Below is a small trained network, with its code and all its weights. Each question gives an input and a class and asks what happens when units are switched off, that is, made to give their printed mean instead of their output.

import numpy as np


def w(rows, s, z=0):
    codes = np.array(rows[::2]) - 128.0
    scale = np.full(codes.shape[1], s)
    scale[-1] = z or s
    return codes * scale


def f(y):
    return np.maximum(y, 0)


def log_softmax(a):
    a = a - a.max(-1, keepdims=True)
    return a - np.log(np.exp(a).sum(-1, keepdims=True))


def net(x, mask):
    res = np.array(x, float).reshape(1, 7) / 4 @ E
    y = f(res @ A[0][:, :-1].T + A[0][:, -1])
    res = res + np.where(mask, y, B[0][:, -1]) @ B[0][:, :-1]
    return log_softmax(res[-1] @ U[:, :-1].T + U[:, -1])


A, B = {}, {}
E = w([
[57,167,13,167,102],'x0',
[129,132,126,126,138],'x1',
[128,116,125,130,111],'x2',
[161,221,178,237,94],'x3',
[1,143,195,117,114],'x4',
[156,233,119,39,49],'x5',
[128,130,127,125,136],'x6',
],0.006)
A[0] = w([
[61,142,197,90,97,251],'n0',
[119,75,134,159,135,63],'n1',
[120,65,96,40,122,75],'n2',
[109,41,116,228,188,49],'n3',
[226,106,115,125,133,157],'n4',
[61,145,23,161,105,139],'n5',
[105,82,107,105,139,97],'n6',
[78,76,81,40,147,27],'n7',
[147,210,114,37,87,137],'n8',
[183,116,70,107,146,203],'n9',
[129,187,168,221,103,105],'n10',
[181,88,250,89,124,77],'n11',
[66,123,177,112,143,233],'n12',
],0.012,0.0017)
B[0] = w([
[119,71,111,227,111,231],'n0',
[127,147,161,109,79,167],'n1',
[192,207,123,156,138,217],'n2',
[105,146,210,75,21,236],'n3',
[83,78,124,226,143,226],'n4',
[130,42,78,30,186,235],'n5',
[166,161,102,143,109,174],'n6',
[203,204,122,159,143,219],'n7',
[95,98,217,96,39,254],'n8',
[80,102,129,207,115,216],'n9',
[224,211,90,137,158,244],'n10',
[124,99,12,8,148,248],'n11',
[129,88,104,211,125,203],'n12',
],0.014,0.0065)
U = w([
[116,124,247,66,18,104],'0',
[234,243,109,150,162,72],'1',
[118,32,41,15,179,109],'2',
[137,84,123,158,104,254],'3',
[89,33,118,255,139,75],'4',
],0.007,0.0042)

Each question gives the input, the list of numbers given to net, and the class t.
The units are the neurons (one row each of A and B). Each row of codes is followed by its name. A weight is (code - 128) times the scale printed after its matrix; where a second scale follows, it is the last column's (A, B and U).
mask holds one flag per neuron, in row order. A switched-off neuron (its flag False) gives its mean, the last column of its row in B, instead of its output. The means were averaged over made-up inputs and are rounded, as every weight is.
A unit's drop is (log p(t) with every unit on - log p(t) with that unit switched off) / (log p(t) with every unit on - log p(t) with every unit switched off).
The circuit of an input: a set's keep is (log p(t) with only the set's units on - log p(t) with every unit switched off) / (log p(t) with every unit on - log p(t) with every unit switched off). Starting from the 12 units with the biggest drops (on a tie, the unit counted first), units are removed one at a time, each time the one whose removal leaves the highest keep (on an exact tie, the one counted first), for as long as the keep stays at least 0.8.
units of the circuit, in order: the units of the circuit, biggest drop first
top k neurons: the k neurons with the biggest drops, biggest first
drop of u: that unit's drop, to one decimal
input [-6,-2,-7,2,-8,-4,-7], class 4: units of the circuit, in order : (n4)
input [-2,1,-1,4,8,6,-7], class 4: top 3 neurons : (n0; n3; n12)
input [-5,-3,8,1,8,7,5], class 4: top 3 neurons : (n0; n12; n3)
input [5,-1,1,-7,6,1,4], class 1: top 2 neurons : (n7; n2)
input [-1,-3,1,-7,4,-5,7], class 1: top 3 neurons : (n7; n2; n8)
input [5,-2,6,4,8,1,4], class 4: top 4 neurons : (n0; n11; n12; n3)
input [5,2,8,1,0,-6,-1], class 0: top 2 neurons : (n3; n11)
input [-7,-5,-5,-4,-8,7,-1], class 4: top 4 neurons : (n4; n9; n3; n5)
input [7,0,-8,2,-2,-5,-4], class 2: top 2 neurons : (n5; n8)
input [4,-4,2,-7,6,-7,7], class 0: top 2 neurons : (n3; n10)
input [7,-5,-7,-1,6,5,3], class 2: top 4 neurons : (n5; n3; n4; n9)
input [1,7,-3,5,-8,-2,-4], class 4: drop of n10 : -0.1
input [8,-7,-4,2,-3,-7,-4], class 2: drop of n2 : 0.1
input [7,3,3,-8,3,-5,-2], class 1: units of the circuit, in order : (n7)
input [7,5,5,0,-4,-8,4], class 0: drop of n11 : 0.1
